[[126 130 121 134 135 129 125 126 127 128 128 123 128]
 [126 132 126 129 133 133 118 134 129 130 128 129 127]
 [122 124 139 123 131 137 126 130 122 121 130 127 133]
 [123 138 118 130 120 131 142 134 130 139 130 129 135]
 [119 129 118 130 128 131 134 132 126 134 131 130 131]
 [124 124 128 138 128 132 137 124 127 126 127 128 135]
 [126 131 123 132 134 130 123 129 128 128 128 125 127]
 [136 136 104 139 118 132 129 143 130 131 137 133 122]
 [122 124 139 123 131 137 126 130 121 122 130 127 133]] ⇒ 123

[[123 140 114 126 128 127 135 118  98 110 130 147]
 [152 143 114 123 112 113 135 132 124 133 137 108]
 [148 139 114 125 116 121 135 133 128 138 139 110]
 [152 142 113 123 113 112 136 135 123 133 138 106]
 [151 143 115 125 113 113 134 133 122 133 139 106]
 [123 138 116 129 130 126 133 120 102 110 129 145]
 [120 138 116 132 130 119 133 113  98 106 127 149]
 [147 140 114 124 116 122 135 135 130 136 138 111]] ⇒ 130

[[129 151 128 129 150 150 127 127 152 151 128 128 128]
 [129 127 151 129 128 150 150 127 129 151 128 151 128]
 [129 151 128 129 128 150 127 127 152 128 150 151 128]
 [152 127 128 151 128 129 127 151 129 128 128 128 151]
 [129 127 128 151 150 150 150 151 152 151 150 151 151]
 [152 127 151 129 150 150 127 151 152 151 128 151 151]
 [152 127 151 151 150 129 150 151 129 128 128 151 151]
 [129 127 128 151 128 150 150 151 129 128 150 151 151]
 [152 127 151 129 128 129 150 151 129 128 128 151 151]
 [152 127 151 129 150 150 127 151 152 151 150 151 128]
 [152 151 128 129 128 129 127 127 152 128 128 128 128]
 [129 127 151 151 128 150 150 151 129 151 150 151 151]] ⇒ 128

[[131 134 135 138 135 131 123 141 129 127 136 129]
 [125 122 139 130 125 127 119 126 124 121 138 121]
 [139 132 125 116 131 144 135 134 134 129 133 129]
 [135 129 134 121 129 134 129 130 133 129 134 127]
 [124 115 129 112 114 120 130 105 126 126 124 122]] ⇒ 136

[[120 123 138 135 142 123 130 135 136 120 148 131 114 105]
 [121 125 136 134 137 123 130 133 134 120 144 127 117 111]
 [120 126 139 136 147 124 130 136 137 120 152 137 110 101]
 [121 122 136 133 137 123 130 133 134 120 142 127 118 112]
 [120 128 137 134 139 123 130 134 135 120 145 128 116 109]
 [120 127 138 134 140 123 130 134 135 120 146 129 115 108]
 [120 129 139 136 145 124 130 136 137 120 150 135 112 101]
 [121 127 136 134 138 123 130 133 135 120 144 128 116 109]
 [120 130 139 135 144 123 130 135 136 120 150 133 113 103]
 [120 126 138 134 141 123 130 134 135 120 147 130 114 106]] ⇒ 114
---
[[140 116 130 118]
 [105 138 129 113]
 [129 135 140 143]] ⇒ 135

[[122 100 136 135 139 132]
 [126 125 128 126 145 130]
 [128 126 134 128 133 126]] ⇒ 128

[[117 143 136 125 130 131]
 [106 116 137 129 155 117]
 [128 149 138 109 114 123]] ⇒ 109

[[138 130 125 124 126]
 [148 132 120 127 107]
 [146 133 127 126 115]] ⇒ 127

[[150 117 143 136 118 115 137]
 [149 137 136 114 125 113 142]
 [156 132 147 131 132 133 123]] ⇒ 132

[[118 123 134 124 129 123]
 [141 106 118 139 103 123]
 [118 114 139 122 130 117]] ⇒ 122

[[128 140 121 116 113 124 140]
 [124 131 122 121 121 125 131]
 [137 107 147 155 152 137 107]] ⇒ 152

[[115 124 114 150 121]
 [139 111 129 135 111]
 [153 132 141 116 125]] ⇒ 141

[[132 134 139 107 130 129]
 [140 139 121 114 142 124]
 [116 120 139 138 114 132]] ⇒ 138
---
[[126 130 125 144 124 123]
 [138 147 138 100 142 150]
 [120 135 122 151 128 123]] out 120

[[123 155 124 136 126 116 149]
 [121 104 117 114 120 115 133]
 [126 130 127 154 121 143 132]] out 126

[[122 131 122 127 127 125 130]
 [144 103 148 107 139 125 137]
 [127 127 129 124 132 124 129]] out 127

[[150 128 137 145 133]
 [108 123 141 107 117]
 [134 128 127 140 127]] out 134

[[125 141 138 128 126 128]
 [142 125 117 144 121 123]
 [116 112 145 106 138 116]] out 116

[[139 118 113 129 136 118]
 [116 136 140 135 116 134]
 [143 125 125 100 150 135]] out 143
---
125  109  143  125  116  132  117
129  130  131  131  139  107  115
116  127  134  125  136  128  142
yields 131

134  135  109  124  146  111
129  131  134  126  123  117
153  136  139  122  118  124
yields 134

111  138  122  131  134  137  134
123  118  125  130  131  128  136
105  126  138  135  119  147  141
yields 125

130  123  125  148
149  114  125  112
118  134  119  114
yields 125

116  116  148  133  138
141  125  146  106  112
149  112  133  146  107
yields 146

138  151  113  142  105  134
124  146  130  116  124  120
120  132  140  117  136  116
yields 130

131  154  102  148  121  140  128
131  122  134  122  105  129  148
108  137  103  122  109  143  137
yields 134
